Here is a tiny trained network, its code and every weight. The questions are about switching its units off for an input and a class, where a switched-off unit gives its printed mean instead of its output.

import numpy as np


def w(rows, s, z=0):
    codes = np.array(rows[::2]) - 128.0
    scale = np.full(codes.shape[1], s)
    scale[-1] = z or s
    return codes * scale


def f(y):
    return y / 2 * (1 + np.tanh(0.7978845608 * (y + 0.044715 * y**3)))


def log_softmax(a):
    a = a - a.max(-1, keepdims=True)
    return a - np.log(np.exp(a).sum(-1, keepdims=True))


def net(x, mask):
    res = np.array(x, float).reshape(1, 4) / 4 @ E
    y = f(res @ A[0][:, :-1].T + A[0][:, -1])
    res = res + np.where(mask, y, B[0][:, -1]) @ B[0][:, :-1]
    return log_softmax(res[-1] @ U[:, :-1].T + U[:, -1])


A, B = {}, {}
E = w([
[151,105,103,146,96,145,129,126,142,101],'x0',
[50,102,173,60,69,49,64,56,67,128],'x1',
[104,64,87,163,105,158,143,167,110,158],'x2',
[90,119,181,165,89,70,167,120,246,65],'x3',
],0.012)
A[0] = w([
[88,101,131,89,104,95,111,118,21,146,99],'neuron 0',
[137,107,108,165,69,134,134,130,191,103,65],'neuron 1',
[99,142,154,146,134,62,139,133,250,123,185],'neuron 2',
[128,175,151,134,242,150,152,161,158,173,70],'neuron 3',
[180,135,104,163,164,230,140,155,154,136,251],'neuron 4',
[97,79,85,146,112,144,138,144,161,161,89],'neuron 5',
[153,116,75,168,104,241,112,147,108,135,193],'neuron 6',
[100,110,142,176,99,155,152,153,105,127,124],'neuron 7',
[64,106,106,159,109,171,122,156,93,158,115],'neuron 8',
[177,83,93,145,127,224,146,146,107,139,83],'neuron 9',
],0.014,0.0031)
B[0] = w([
[138,140,114,105,143,5,111,100,76,153,237],'neuron 0',
[96,136,150,133,148,55,126,137,163,143,194],'neuron 1',
[133,45,134,135,112,106,173,135,193,88,251],'neuron 2',
[145,145,137,86,131,183,123,97,29,150,193],'neuron 3',
[141,148,121,115,110,228,136,129,116,105,247],'neuron 4',
[134,122,78,164,165,138,168,153,186,154,173],'neuron 5',
[151,94,189,43,123,224,176,132,130,59,226],'neuron 6',
[197,166,168,103,89,132,97,107,152,21,160],'neuron 7',
[124,90,180,100,124,114,148,83,146,94,179],'neuron 8',
[106,185,82,244,129,188,125,169,191,176,214],'neuron 9',
],0.013,0.017)
U = w([
[189,176,118,108,157,243,176,163,113,128,164],'0',
[99,92,150,110,110,75,164,128,176,103,228],'1',
[97,188,103,38,152,62,52,75,2,205,208],'2',
[92,200,73,166,137,121,75,176,127,178,5],'3',
],0.0091,0.0036)

Each question gives the input, the list of numbers given to net, and the class t.
The units are the neurons (one row each of A and B). Each row of codes is followed by its name. A weight is (code - 128) times the scale printed after its matrix; where a second scale follows, it is the last column's (A, B and U).
mask holds one flag per neuron, in row order. A switched-off neuron (its flag False) gives its mean, the last column of its row in B, instead of its output. The means were averaged over made-up inputs and are rounded, as every weight is.
A unit's drop is (log p(t) with every unit on - log p(t) with that unit switched off) / (log p(t) with every unit on - log p(t) with every unit switched off).
The circuit of an input: a set's keep is (log p(t) with only the set's units on - log p(t) with every unit switched off) / (log p(t) with every unit on - log p(t) with every unit switched off). Starting from all 10 units, units are removed one at a time, each time the one whose removal leaves the highest keep (on an exact tie, the one counted first), for as long as the keep stays at least 0.8.
units of the circuit, in order: the units of the circuit, biggest drop first
top k neurons: the k neurons with the biggest drops, biggest first
drop when u is switched off: that unit's drop, to one decimal
input [4,-3,2,4], class 1: units of the circuit, in order => [neuron 1]
input [6,5,7,1], class 2: top 4 neurons => [neuron 2; neuron 0; neuron 6; neuron 9]
input [1,-6,-2,7], class 1: top 2 neurons => [neuron 2; neuron 1]
input [-1,-4,3,5], class 1: top 2 neurons => [neuron 2; neuron 1]
input [-6,8,-2,4], class 2: top 3 neurons => [neuron 0; neuron 6; neuron 9]
input [4,4,5,-1], class 2: units of the circuit, in order => [neuron 2; neuron 0]
input [8,4,7,-5], class 1: top 2 neurons => [neuron 0; neuron 4]
input [2,-3,-4,3], class 1: drop when neuron 9 is switched off => 0.1
input [7,4,-6,-3], class 2: drop when neuron 9 is switched off => 0.0
input [3,2,-7,-2], class 2: drop when neuron 2 is switched off => 0.3
